Rows, each with the group of its hidden value:
[ -71  103  101  -96   17  116  -39   48  -18   64   81   31   40  102
  -26  -26  -49  -48   31  136    6   12   -9  127 -143  -53 -171    2
  -21  -61  -50   75  -22   35  -44   80 -137   90  -73]  (41)
[ 224    6 -162  133  -86  334 -246   83 -424  -24  -61 -246 -108 -337
 -340  135  255 -388 -154  172  -99  -59  121 -160  -72 -114  401 -286
 -253 -280  194   -4  123 -552 -390  194  393 -155   22]  (46)
[-145   42  164  -18  127   47  146  273  116  268   20  137 -110    0
  154 -217 -248 -222  -28   71  -41  -17  -48   93 -120  -79 -145  115
  143   31  -97  165  -25  261   -6   47  -80   -7  -49]  (30)
[  98   57   21  -15   19  155  -34  197  -96   14  -34 -141  -72 -191
  -66   72   32 -192 -123   90   16  -80  100  189  -43  -29   84 -123
   50 -256  -41   58   68 -184 -168   83   75  107  129]  (37)
[ -24   88  -69 -260  303   37  -38  -20   33   40   29 -158  -45 -128
  173  -63 -129   41 -254  -83 -302 -290  134   86   28  -25 -186  127
  -64  173 -162   86 -193  360  183  152 -147   78  -48]  (32)
[ 122  -43   96  -43   20   15 -117 -169  110  -98 -115  -57   81   44
  -33  -44   59  344   62   91   -6   94  -37  100  -13  100   14  -30
 -166  -88  -14  -57  -63 -110  -15   84   11    7 -159]  (28)
[ 142  109  -44  123 -432  124   15 -106 -187 -423  227 -110  183  381
  -98  112  102  198  103  121  297    7  -59   -3 -135  179    2 -295
 -119 -218   72 -275 -141 -196   23  106  207  246  -81]  (30)
[ 414    8 -106  220 -109  153 -102 -353  -87 -457 -125 -259    0 -128
 -273  217  319  236   32   87   69  119  114   10  148  133  273 -226
 -352 -308  -10 -154  142 -513 -177  210  334  125   87]  (41)
[ 133   -1   41   -4   51   84   63   81  -20   18 -161 -143 -149 -191
  129 -202 -124 -115 -203    3  -95  -10  -18  -70   50   70  106   26
  -18   79   67  -21  -39  104   -7   56  255 -122   75]  (28)
[-180  -30  -59  -32   59  288    0  509 -259  371 -182  -41  -97 -324
  119  -87 -129 -639 -204  199 -116 -248  113  154 -142   56  282 -234
  203 -107   98  -27  -75  -65 -240  120  270  -75  101]  (24)
[ 175   64  238  -20  -36   17  188  148  125   81   67  -16   68  145
   84 -120   46   73   13  158   28  160   31  205  104  197   12  -65
  -48 -147  -52  -33  110  105  -64   83   31  209   54]  (24)
[ 418   66  -24   -9   71  -25   67 -265  128 -232   27 -154  -78  -28
   10   76  181  209   11  -66  -24    3  131   33  172    5  -70   30
 -217  -91 -175  -42  138  -76  -95  191    2  167  196]  (41)
[-258  105  168   76  208    7  240  219  353   19  203  133  -33  113
   51 -101 -218   25   66   45   69   67  -86  267  -75 -109 -301  212
  222 -211 -303  265   25  299   69  -14 -251  331  -78]  (32)
[  -3   22   21  164 -184  168   27 -110  -20 -251  -88  -13  118  129
  -69   49   40  111  150  207  200  130  -39  156  -56  224   98 -208
  -59 -212   12 -188  -32 -229  -65  106  216  178  -25]  (39)
[  31  116 -213  -90  -52  132  -55 -182 -238 -314   -6 -234   20   -1
  133   78 -136   77 -237  -66  -87 -366  138   14  -37  165  -61 -147
 -118  176  -52 -183 -350  160  304  214  151  114  -31]  (24)
[-256  101  207 -291  192    9   58  209  231  238  118   78   14  128
  202 -299 -245  -33  -50   53  -79   26 -159   94 -153 -101 -385  290
  200  106  -38  158 -109  453   57  -96 -297   32  -96]  (41)
[ 147  -10   14   99  149  342 -274   40 -312   -9 -433 -348 -230 -661
 -304  -13   15 -302 -386  149 -235  105   83  -35   72  -18  442 -103
 -213 -124  187  170  132 -387 -162   81  446 -288   34]  (41)
[  47  -73 -135  131   11  162   -5  104 -111   27 -169  -46 -121 -223
   40  -15  -20 -250  -47   68  -33 -168   71  -13  -67   25  234 -166
   -4  -99   12  -90  -61 -191 -179  178  299  -81   40]  (30)
[ 155   91  -92  137  -87   69   29 -252   63 -428  130 -102   15  122
 -116  129  108  220   99    0  150   17   -3    4  -14   -8 -102  -34
 -122 -208 -123  -74    4 -160  -26  122   57  239   24]  (41)
[ -79   80  136  -53   79   53  132  242  150  118   68   60  -92    9
   92 -102 -146 -176   19   52   97   19  -63  176 -124 -131 -210  114
  227 -145 -122  144   59  109 -119  -20 -143  130  110]  (46)
[  96    0  350 -220  169  -28 -179  -65  127  368  -28  146  126  147
  -75  -87   77  279  144  224 -181  185   47  237  -58  -25 -142   39
 -305   -3  -96  191   77   12  -66  165 -366  -50 -313]  (28)
[  49   -1  180   54  178   56  -45  -78  138   87  -77   83   99   14
 -137  126   95  241  154  214  -66  109  157  417   37   80   19 -108
 -223 -249 -272  142  114 -154  -52  242 -183  231 -171]  (32)
[  43  123   45   81  -67   22  109  -25   92 -224  220  -12  -27  184
  -25   -2  -73  107   40  -14  140    5  -61   25  -91  -81 -223   57
    7 -128 -140   63  -31   76   64   54  -63  202  -39]  (30)
[-347   46   68  209  -21  194   26  153  -43   33  -51  205  -73   24
  -70   14 -295 -238  124  165  181  -11  -82  199 -317 -122 -115  -53
  167 -145 -140  169  -83  -80    8   79  -32   61 -152]  (46)
[ 302   43 -111   73 -136  185  -14   74 -245 -141   20 -269  -62 -149
  -79   26  168 -180 -186   65  -39  -84  103 -117   58   84  275 -223
 -157 -165  130 -144   33 -218 -183  151  389   10  121]  (37)
[ 338   84   54    3    2   79  -13 -223   51 -212   22 -176   43    7
 -137   62  260  205   16  101  -31  165   90   59  163  101   43  -50
 -286 -179  -39  -54  176 -172 -139  149   79  168   88]  (39)
[-522   94   62  716  -63  223  199  102  175 -362  116  336 -181   79
 -371  148 -366 -182  334  143  495  217 -240  193 -387 -328 -198   60
  293 -513 -351  398   78 -273   24   -6   -7  293 -221]  (46)
[ 123   19  -85 -176   96   64 -132  -48    6  -76   72 -199   93  -31
   -1    8  158  173 -111   34 -171 -155   88   31   26   61   22  -52
 -156  -94   -1  -89 -116   -6  -49  128   12   92  -88]  (24)
[-177    8   55  166   91  215  -65   60  -16   -4 -170   31  -90 -187
 -154  -13 -127 -158    7  166   22   87  -43  122 -138  -68   62  -19
   17 -173  -46  154   21 -179  -83   66   99  -21 -103]  (41)
[ -77  104  214 -129  -77  190  -82   80  -96  107  -18   -6  169  136
  -74  -53   12  -18   23  298   16  169  -16  231 -100  149  -29 -122
  -80 -101   81  -11    9  -37  -64   55  -31   99  -97]  (39)
[ -95   -2  -26  106  190  156   16  207  -25  148  -99   -1 -259 -312
   -7 -122 -189 -381 -140   13 -113  -96   -9  -66 -114 -216   39   93
   79  -31  -49  211   10    9 -115   79  119 -151   -5]  (28)
[ 246   35   10  -56  180   -8  128  -14  124   80   71  -52  -23  -18
  111   -4  123   49  -18   20 -176  -94  196  127  160   61   -8  -17
 -176  -55 -202    0   83  111  -91  250  -45  187   82]  (32)
[ -64   89 -103  267 -228  141  117  -66  -75 -427   87  -39   24  165
  -28  100 -126   65   44   46  252  -88  -32   67 -127  122  -23 -181
   35 -167  -96 -135 -180  -72  150  118  222  254  -54]  (37)
[ 445  130  -63 -114  -49   24   12 -266  -29 -364  -13 -286  -33  -37
   38  195  159  204  -84  -77   71 -100  181  166  143   90  -89  -91
 -141 -109 -148 -137   63 -134  -25  168   19  266  330]  (41)
[-105   62   70   31 -226  141  -48   59 -117 -115   75   10  121  229
  -52  -13  -86   50   69  168  186   23 -108   95 -232   73  -54 -160
   16 -134   57  -81 -162  -81   26   39   59   94 -173]  (28)
[ -72   68  205   -7   46   34  102  253  171  145  169   97  -25  112
   -7 -134  -81  -71   62  106   72  108  -99  118 -129 -130 -176  106
  120 -193  -85  179   73   95 -114  -20 -153  113  -67]  (30)
[ 109   -8  -91  333 -311  136   54 -221  -15 -595  -81 -140   55  114
 -111   80   30  266  113   76  340  123 -128    4  -37  225  167 -219
  -42 -283   39 -271  -97 -329    7   50  421  182   -5]  (46)
[-106  -83 -353  232 -191  253  -91  -58 -294 -313 -222 -105  -32 -144
   33  109 -106 -157  -36   49  115 -340   32  -48 -202  153  281 -347
   30  -73   71 -312 -343 -302   -2  201  489  -43  -53]  (30)
[  66   88  -91  100 -106  105   58  -11  -31 -254  248 -117   55  150
  -62   -5   75   67  -31   43   24  -60  -12 -106  -28   43   -1  -77
 -112 -150    0  -94  -91   15    4  111  160  176 -103]  (24)
[  54   -7  227 -130  195 -140  385  251  457  282  123   68 -136  116
  420 -620 -192  -50  -73  -61 -155  178 -245 -265  121    6 -185  420
  140  236   61   26   23  669  -49 -108   44 -117   46]  (46)
[  81   54  -50 -360  -14  135 -128  249 -265  258   -5 -148   21  -83
  179  -14    9 -286 -198   74 -131 -335  153  123 -134   26   -2 -178
   47   35   85 -117 -148   26 -144  134  -16  -25  119]  (30)
[ 191   56   89 -249   51  100  -47  108 -104   68 -196 -230   28 -176
  136   32    8   -9 -223   93  -87 -126  193  357   87  227   82 -174
   -6  -62  -32  -86  -31   -8  -11  120   42  137  197]  (24)
[ -13   -8  182  262   37   47   34  -45  208  -52   18  165  -22   88
 -207    8    1  157  243  157  133  247  -79  143  -95 -100  -46   26
  -93 -296 -178  190  139 -202 -109   94  -69  105 -202]  (28)
[-204    0   93   42   -7   -5   26   42  320 -181  190   62  147  268
  -32 -134  -44  339  160   87  149  121 -237   64 -157    2 -180  112
  112 -252  -44    1 -144   76   21  -91  -89  185 -286]  (37)

Next part:
[  87 -133  -42  -62  103   39 -194   10   59  -68 -305  230  -91  -89
  -23 -130   27 -112  153 -105  -37   90  121   13 -118  -20  204  -47
  100  167  -24  -31   87  -45   55  131   99  -19 -193]  Qq
[ -23 -107 -494 -304  201  162   29   81  398  127   76  127 -176 -207
 -294  213 -178 -351  220   41 -187   33 -191  257  193 -308 -107 -325
  -88  133  -77 -298 -205 -331 -160  -59   53  176 -104]  mg
[  46 -119  147 -206 -197 -220 -630 -124  228 -286   14  495 -100   85
 -145 -489   56  -65  205  205  420  356 -377  272   25 -532  103 -135
    2  284  339   93   18 -138 -564  310  481  453  137]  Hj
[-127  103 -236   68  284   32  -47  137  112   50 -307  -72 -116  -26
 -164  -62 -245 -330 -103  194  179   45  -75  199  -55 -191   73  -85
 -162   24   45 -116  219 -160  -25 -173  -36  141 -207]  mg
[ 128  -21  194 -380 -188 -273 -205  156  168  -62  743  343  -13   71
 -107  -69  179  249  179   85  144  233 -303  152  444 -719 -277 -253
   47  121  485   23 -264   42 -380   13  360  457  463]  Dl
[ 133 -155 -197 -196  181 -106 -115   34  -19   29 -244  230 -299 -117
  -51  -41  253  151  273 -207 -161    6  262  -57  -45  -51  262 -109
  324  209   87  143   14   58  270   43   98   39 -325]  Hj
[  44   19  301  -59 -109 -218 -188  117 -100 -106   90   45 -111   -8
   11 -204    0  152  -83   64   69   97   89  -87   77 -401  -17   11
    9   67  415  100   74   10  -16   -8  125  158  184]  Br
[ 112   62  -31   21  122   -3   68  241   26  -49   -4  -40  148  -69
 -139   95  -97  -27    6   52  -52  -45   71  -56   57 -105   80  -91
    4   17  196   35   99   86   78 -100  -80   73 -114]  Br
[  62   43  198   -4 -133  149 -183   60  126 -243  259  -78  479   64
 -430  167 -432  -84  -28  160   73    7 -270  -17  124 -188  -16 -127
 -133   -9  212   78  -55   -1 -408  -27  -55  363  192]  mg
[ 209 -220  242  -61 -342 -100 -224  120  113 -456  155  104  213 -190
 -402 -106 -325  -34   48  307  -99   97 -134  -41   41 -294   46 -110
 -179  157  583  219  104 -106 -272  297   47   35   33]  Qq
[  33   25  -12  136   45  186 -176  140  279 -208  -94   46  373  -27
 -319  -28 -481 -485  -58  304  228   95 -361  221  -43 -139   67 -135
 -344   -3   55 -118  212 -161 -411   96    4  152  -46]  Qq
[  17  -60  -56   53  284  -81  143  305 -137  122 -111  -53 -224  -98
  -54   61  -73  -37 -119   16  -56    1  211   44  -18  -84   24  -54
  -76  -55  162   33  311   25  393 -153 -119 -224 -212]  cc
[ -24  -13  -46 -102  396   42  245  160 -264  324 -123  -61 -349   -1
  144  252  190  224   12 -399 -275  -73  512 -114   10   77  -20    3
  245  -29 -178  -69  -33  145  644 -350 -151 -187 -112]  cc
[   8   16   94   38  249 -122 -195  111 -149  165 -270  111 -303   27
  172 -182  122   22  -56 -162  157   41  197   -7 -105 -152  183   21
   97  -22    9   51  258   41  234  -40  123   31  -89]  Qq
[ 229 -398 -240  -79  378  -18 -365   79    1  314 -382  545 -404 -228
  205 -172  328 -178  256 -485  -23   58  215  -11 -171  122  469 -134
  289   63 -282    7  419   -5  342  380  254 -276 -460]  cc
[ -42  -88  -47 -148  185  125 -112   47    5  250   91   66 -118  -50
   -4  123  -54 -102   -7 -276  -85   34   88  -53  136 -138  -45  -91
   88  -10 -144 -211  -18  -76   73 -113   16   64   95]  Dl
[ 260 -218  510   -8 -251 -200 -315  298   28 -239  623  316  301   23
 -214 -125 -173   34  -55  205  274  238 -378  110  198 -424  -92 -157
 -253  -69  534  213  293   90 -349  324  230   36  331]  ht
[ 345 -181  528  -57 -332   48 -294  -53  -71 -344 -146  268  241 -154
  164 -180  107  189  204 -308 -316   20  370 -434 -127   48  251  116
  248  208  116   77 -107  105   22  397  138  -94  128]  Hj
[  74  -66  332  -30 -308 -345 -190  219  -20 -382  242   66   52  -73
 -215 -330 -166   73 -139  428  150  231 -107   13  141 -531 -103  -24
 -195  153  821  179  218  -24 -208   97  109   90  168]  Dl
[  75 -189  240   30 -243  187  -36   71  133 -549   30   96  504  -27
 -421  -21 -445 -218   17  324  -46  264 -144  106  -33   26 -108  -24
 -272  222  273  -76   34  -42 -274  124 -119 -149   37]  ht
[  83 -202  222   36 -137 -197 -448   77  -52 -233    5  209   82  -39
 -201 -343 -135  -58  -79  154  261  221 -114  -29   -8 -233  178  -19
  -33  118  468  206  411   21 -188  234  138   64  -42]  Dl
[  89 -222   -5 -145  213  -50   29  178  -99  129   66  246 -226  -40
   16   54  171   98  110 -213  -97  135  190   58   52  -46  -15  -94
  118   68   22  -20  105   96  333  -25   44 -220  -96]  ht
[-196   85 -130 -131  353  322  148    4   -7  323  -43 -191 -160   58
  -74  393 -205 -111  -45 -279 -192  -74  163   41   77  -28 -172  -76
   16  -78 -406 -316 -245 -123  190 -424 -171  111  105]  Qq
[ 276   98  116   49  -20  139   50  281  234 -162  108  132  500 -111
    6   71 -105 -195  105   27  -75  -18  -55  -70   85 -102   53 -108
  -82   23   64 -168  -24   75 -182  114   33   64   69]  Br
[  94   85  107 -152  234  -64   32  142 -150  279   64   53 -261   30
  219  140  280  298   91 -386 -142 -103  328 -149   94 -183   33  -50
  277  -52  -66   18 -136  148  340 -190   81  134  101]  Hj
[ -38 -298   53 -164   71 -116  -37  172  -68  110  138  131 -447 -158
  -60  -49  -85  -62  -83   -6 -110  190   95  125   97 -322 -192  -88
 -150   40  218  -98  171 -199  222   17   53 -275   58]  ht
[ 253 -129  120  -62 -224  -94  -94  177  103 -375  103   76  235 -194
 -326  -24 -179   37  115  212 -165   10  -18 -112   57 -212  112 -120
  -40  159  521  216   56    6 -130  201    5   61  -76]  mg
[ 257 -360  -55  -85  325  -89 -347   51 -190  386 -451  427 -573 -278
  411 -185  450   48  202 -681 -209  -69  529 -277 -209  118  511  -14
  437   27 -259   78  356   34  589  354  233 -326 -377]  Qq
[-244   25  -17   46  344  194  -66  -30  -88  147 -358   -7 -169  157
    8  -26 -148 -220 -129 -110  169  170  114  180 -131   49  -35   56
  -46   26 -305 -261  113  -66  150 -280  -68  -29  -44]  cc
[ 104 -194  185  321   32 -119   69  331 -184 -348 -491    1   46 -202
  -71 -314 -239 -217 -227  309   -3  171  287  -24 -296  131  176  151
 -264  114  430   89  663   32  368  152 -186 -617 -406]  ht
[-331  -80  127 -217  283  112 -295 -295 -335  480 -322   29 -673  110
  371 -100  201  112 -113 -669  -78  118  528 -193  -43  -63  -42  180
  369   65 -459 -322 -129 -118  410 -310   72   35  214]  Dl
[ 197 -207   39  193  297  -11  106  497 -153  215  178  -53   52 -186
 -155  251 -254 -145 -214  -54  -52 -106   62  -50   37   28  102 -138
 -201 -295  155  143  603   97  377   42 -185 -394 -217]  ht
[  99 -244   23 -194 -178 -125 -397    6  212 -171   20  298 -180 -213
 -168 -273 -115 -182  119  133    8  174 -159   80   55 -445   66 -152
  -85  199  334    1   74 -283 -289  326  270  126   29]  mg
[ 109   75   56   56  -20   35   53  327  187 -203  361 -129  413  -18
 -487  231 -484 -167  -87  389   92  -25 -359  153  179 -305  -99 -227
 -343 -105  387  105  109  -20 -313  -70 -104  228   77]  Qq
[ 352 -151  458  -79 -310  -12   -9  182  -10 -446  315  221  482  -42
 -151   44  -12  252  185   13 -212  108   89 -175   88  -44  -15  -41
   57  161  388  155 -109  246  -68  204   17  -80  167]  cc
[ 147 -161  389  -33 -372 -205 -345   42    4 -461    3  123   62 -117
 -228 -318 -207   55  -12  274   17  154  -33  -83  -35 -359   85    5
 -115  191  613  240  136  -93 -235  289  138   80  100]  Hj
[ 271 -137  647  172 -407 -244 -333  227 -206 -481  261   39  494  -41
 -235 -249 -238  192 -190  222  134  112  -12 -312   36 -186  152   76
  -71   27  783  420  424  242 -169  277    4   -5  143]  Dl
[-201  -93 -309  -42  647   27  -44   55 -140  458 -494  244 -613   92
  245 -117  270 -164   12 -334  195  200  265  270 -155   75  101  -11
  161   48 -432 -254  281   -4  502 -241   75 -203 -330]  ht
[-261  107  -10 -154   94  195  -17  -39   91  -33  265 -197   98  236
 -505  301 -455  -71  -85  185  132  109 -294  276  191 -287 -308 -159
 -185   -2   32  -98 -253 -125 -299 -427 -121  440  264]  Qq
[  -8   39  108  -27  128 -143 -121  148  -21   66 -123  112 -288  -17
  134 -204   47  -46  -57   16  121  103   83   92  -12 -342    5  -19
  -57   26  139  -63  133  -78   78  -33  158   55   53]  Qq
